Below are the code and all the weights of a small trained network. Each question names an input and a class and asks about switching units off, where a switched-off unit gives its printed mean instead of its output.

import numpy as np


def w(rows, s, z=0):
    codes = np.array(rows[::2]) - 128.0
    scale = np.full(codes.shape[1], s)
    scale[-1] = z or s
    return codes * scale


def norm(h):
    return h / np.sqrt((h * h).mean(-1, keepdims=True) + 1e-5)


def f(y):
    return y / 2 * (1 + np.tanh(0.7978845608 * (y + 0.044715 * y**3)))


def log_softmax(a):
    a = a - a.max(-1, keepdims=True)
    return a - np.log(np.exp(a).sum(-1, keepdims=True))


def net(x, mask):
    res = np.array(x, float).reshape(1, 5) / 4 @ E
    u = 0
    for l in range(3):
        y = f(norm(res) @ A[l][:, :-1].T + A[l][:, -1])
        res = res + np.where(mask[u : u + 12], y, B[l][:, -1]) @ B[l][:, :-1]
        u += 12
    return log_softmax(norm(res)[-1] @ U[:, :-1].T + U[:, -1])


A, B = {}, {}
E = w([
[154,178,163,59,115,63],'x0',
[62,58,133,56,142,76],'x1',
[126,122,136,131,144,115],'x2',
[105,171,41,125,126,13],'x3',
[134,128,155,150,2,83],'x4',
],0.0061)
A[0] = w([
[234,194,134,147,72,104,158],'0.n1',
[156,190,128,144,219,151,110],'0.n2',
[113,74,111,112,114,154,178],'0.n3',
[123,62,67,189,133,146,53],'0.n4',
[166,165,166,56,138,102,75],'0.n5',
[136,126,88,130,157,81,7],'0.n6',
[116,121,66,123,93,111,144],'0.n7',
[2,71,137,25,138,107,31],'0.n8',
[95,108,116,191,156,139,56],'0.n9',
[185,189,121,244,129,193,80],'0.n10',
[95,175,68,103,102,112,124],'0.n11',
[79,243,106,81,89,75,95],'0.n12',
],0.008,0.0021)
B[0] = w([
[87,106,152,39,80,121,239],'0.n1',
[28,180,56,92,72,174,207],'0.n2',
[133,45,150,188,103,143,159],'0.n3',
[185,77,107,134,193,56,163],'0.n4',
[180,51,98,69,166,77,175],'0.n5',
[109,127,154,164,176,134,137],'0.n6',
[105,172,235,255,166,72,154],'0.n7',
[125,118,38,136,32,212,239],'0.n8',
[220,111,66,133,167,112,143],'0.n9',
[160,117,115,107,47,22,254],'0.n10',
[129,54,213,145,182,175,164],'0.n11',
[100,104,137,128,202,96,217],'0.n12',
],0.006,0.0044)
A[1] = w([
[109,135,150,168,94,87,100],'1.n1',
[144,165,86,155,163,176,114],'1.n2',
[163,172,129,43,152,105,87],'1.n3',
[169,71,131,151,143,85,155],'1.n4',
[135,142,125,148,162,158,23],'1.n5',
[87,164,119,76,166,199,184],'1.n6',
[168,116,153,92,125,193,184],'1.n7',
[116,129,246,136,67,136,182],'1.n8',
[109,143,138,109,86,127,4],'1.n9',
[135,110,133,174,161,121,100],'1.n10',
[142,81,208,130,108,158,116],'1.n11',
[110,69,100,127,127,174,100],'1.n12',
],0.012,0.002)
B[1] = w([
[70,126,131,127,151,142,172],'1.n1',
[6,42,17,85,162,122,167],'1.n2',
[206,41,82,53,80,176,201],'1.n3',
[133,109,193,116,190,188,171],'1.n4',
[79,99,76,102,152,60,121],'1.n5',
[81,186,115,80,92,37,212],'1.n6',
[137,240,186,163,193,126,196],'1.n7',
[50,186,107,105,138,112,253],'1.n8',
[70,52,136,125,104,127,152],'1.n9',
[144,79,109,125,243,37,137],'1.n10',
[111,145,123,80,253,41,194],'1.n11',
[135,95,85,126,70,37,206],'1.n12',
],0.0059,0.0056)
A[2] = w([
[170,120,219,29,180,173,250],'2.n1',
[58,163,118,164,69,121,75],'2.n2',
[134,251,155,155,156,189,45],'2.n3',
[143,134,77,57,151,76,131],'2.n4',
[115,126,161,2,83,126,98],'2.n5',
[96,79,142,114,135,199,92],'2.n6',
[15,156,81,74,106,99,224],'2.n7',
[130,99,51,79,108,192,125],'2.n8',
[211,163,83,250,90,122,102],'2.n9',
[106,87,148,96,144,93,79],'2.n10',
[145,211,112,107,222,81,101],'2.n11',
[64,61,53,154,110,88,111],'2.n12',
],0.0074,0.0021)
B[2] = w([
[116,82,5,137,248,198,165],'2.n1',
[5,84,133,92,93,101,149],'2.n2',
[199,167,170,217,114,27,125],'2.n3',
[45,168,195,223,128,142,192],'2.n4',
[211,3,11,244,155,158,208],'2.n5',
[204,244,88,138,44,146,122],'2.n6',
[135,187,225,153,95,249,254],'2.n7',
[43,107,148,129,18,81,161],'2.n8',
[151,27,30,97,58,85,134],'2.n9',
[132,149,155,193,117,111,153],'2.n10',
[109,140,213,248,144,61,155],'2.n11',
[254,186,180,82,53,145,193],'2.n12',
],0.0047,0.0092)
U = w([
[1,169,154,94,123,153,188],'0',
[126,120,136,126,42,169,111],'1',
[240,48,59,85,223,89,64],'2',
[101,212,209,175,249,121,8],'3',
[96,104,160,137,131,156,117],'4',
],0.008,0.0017)

Each question gives the input, the list of numbers given to net, and the class t.
The units are the neurons (one row each of A and B). Each row of codes is followed by its name. A weight is (code - 128) times the scale printed after its matrix; where a second scale follows, it is the last column's (A, B and U).
mask holds one flag per neuron, layer by layer. A switched-off neuron (its flag False) gives its mean, the last column of its row in B, instead of its output. The means were averaged over made-up inputs and are rounded, as every weight is.
A unit's drop is (log p(t) with every unit on - log p(t) with that unit switched off) / (log p(t) with every unit on - log p(t) with every unit switched off).
The circuit of an input: a set's keep is (log p(t) with only the set's units on - log p(t) with every unit switched off) / (log p(t) with every unit on - log p(t) with every unit switched off). Starting from the 12 units with the biggest drops (on a tie, the unit counted first), units are removed one at a time, each time the one whose removal leaves the highest keep (on an exact tie, the one counted first), for as long as the keep stays at least 0.8.
units of the circuit, in order: the units of the circuit, biggest drop first
top k neurons: the k neurons with the biggest drops, biggest first
top k neurons in layer l: the k neurons of layer l with the biggest drops, biggest first
drop of u: that unit's drop, to one decimal
input [4,5,2,8,6], class 3: top 2 neurons -> (0.n7; 0.n12)
input [-3,7,2,7,-4], class 1: top 4 neurons -> (0.n8; 1.n11; 2.n12; 1.n7)
input [7,2,2,-5,5], class 2: top 2 neurons in layer 0 -> (0.n5; 0.n2)
input [6,4,4,-8,-3], class 3: units of the circuit, in order -> (1.n7; 0.n1)
input [7,1,6,-6,6], class 2: top 2 neurons in layer 1 -> (1.n3; 1.n6)
input [6,0,3,4,0], class 2: units of the circuit, in order -> (1.n3; 0.n5)
input [6,8,-6,7,-7], class 1: top 2 neurons -> (0.n8; 1.n7)
input [5,3,-5,-2,1], class 2: top neuron -> (0.n5)
input [-7,3,-1,7,5], class 2: top 2 neurons in layer 2 -> (2.n7; 2.n4)
input [4,-5,0,-7,-8], class 0: units of the circuit, in order -> (0.n2; 1.n6)
input [-3,-3,8,-8,6], class 3: top 3 neurons -> (1.n11; 0.n2; 0.n8)
input [7,6,2,6,3], class 2: top 3 neurons in layer 1 -> (1.n8; 1.n6; 1.n3)
input [-2,-8,-3,-8,8], class 0: units of the circuit, in order -> (1.n8; 1.n11)
input [-1,6,-1,5,-4], class 1: top 2 neurons -> (0.n8; 2.n12)
input [4,2,4,-4,-1], class 2: units of the circuit, in order -> (2.n5)
input [5,-5,2,8,4], class 3: top 3 neurons in layer 0 -> (0.n12; 0.n7; 0.n8)
input [5,6,0,-2,2], class 1: top 2 neurons in layer 0 -> (0.n8; 0.n4)
input [3,-6,5,-2,-5], class 1: top 2 neurons -> (0.n2; 0.n10)
input [-7,-1,2,4,6], class 2: top 2 neurons in layer 0 -> (0.n4; 0.n9)
input [3,-7,3,-2,8], class 0: top 2 neurons in layer 1 -> (1.n8; 1.n1)
input [0,-5,-5,-4,-6], class 0: top 3 neurons in layer 1 -> (1.n2; 1.n6; 1.n7)
input [-8,0,1,-1,-4], class 2: top 2 neurons in layer 0 -> (0.n4; 0.n8)
input [2,7,-4,-5,-6], class 1: top 2 neurons in layer 0 -> (0.n8; 0.n7)
input [2,7,-4,3,-3], class 1: top 2 neurons in layer 0 -> (0.n8; 0.n2)
input [-5,-1,-2,-2,4], class 2: top neuron in layer 0 -> (0.n4)
input [-1,6,-3,3,1], class 1: drop of 1.n8 -> 0.1
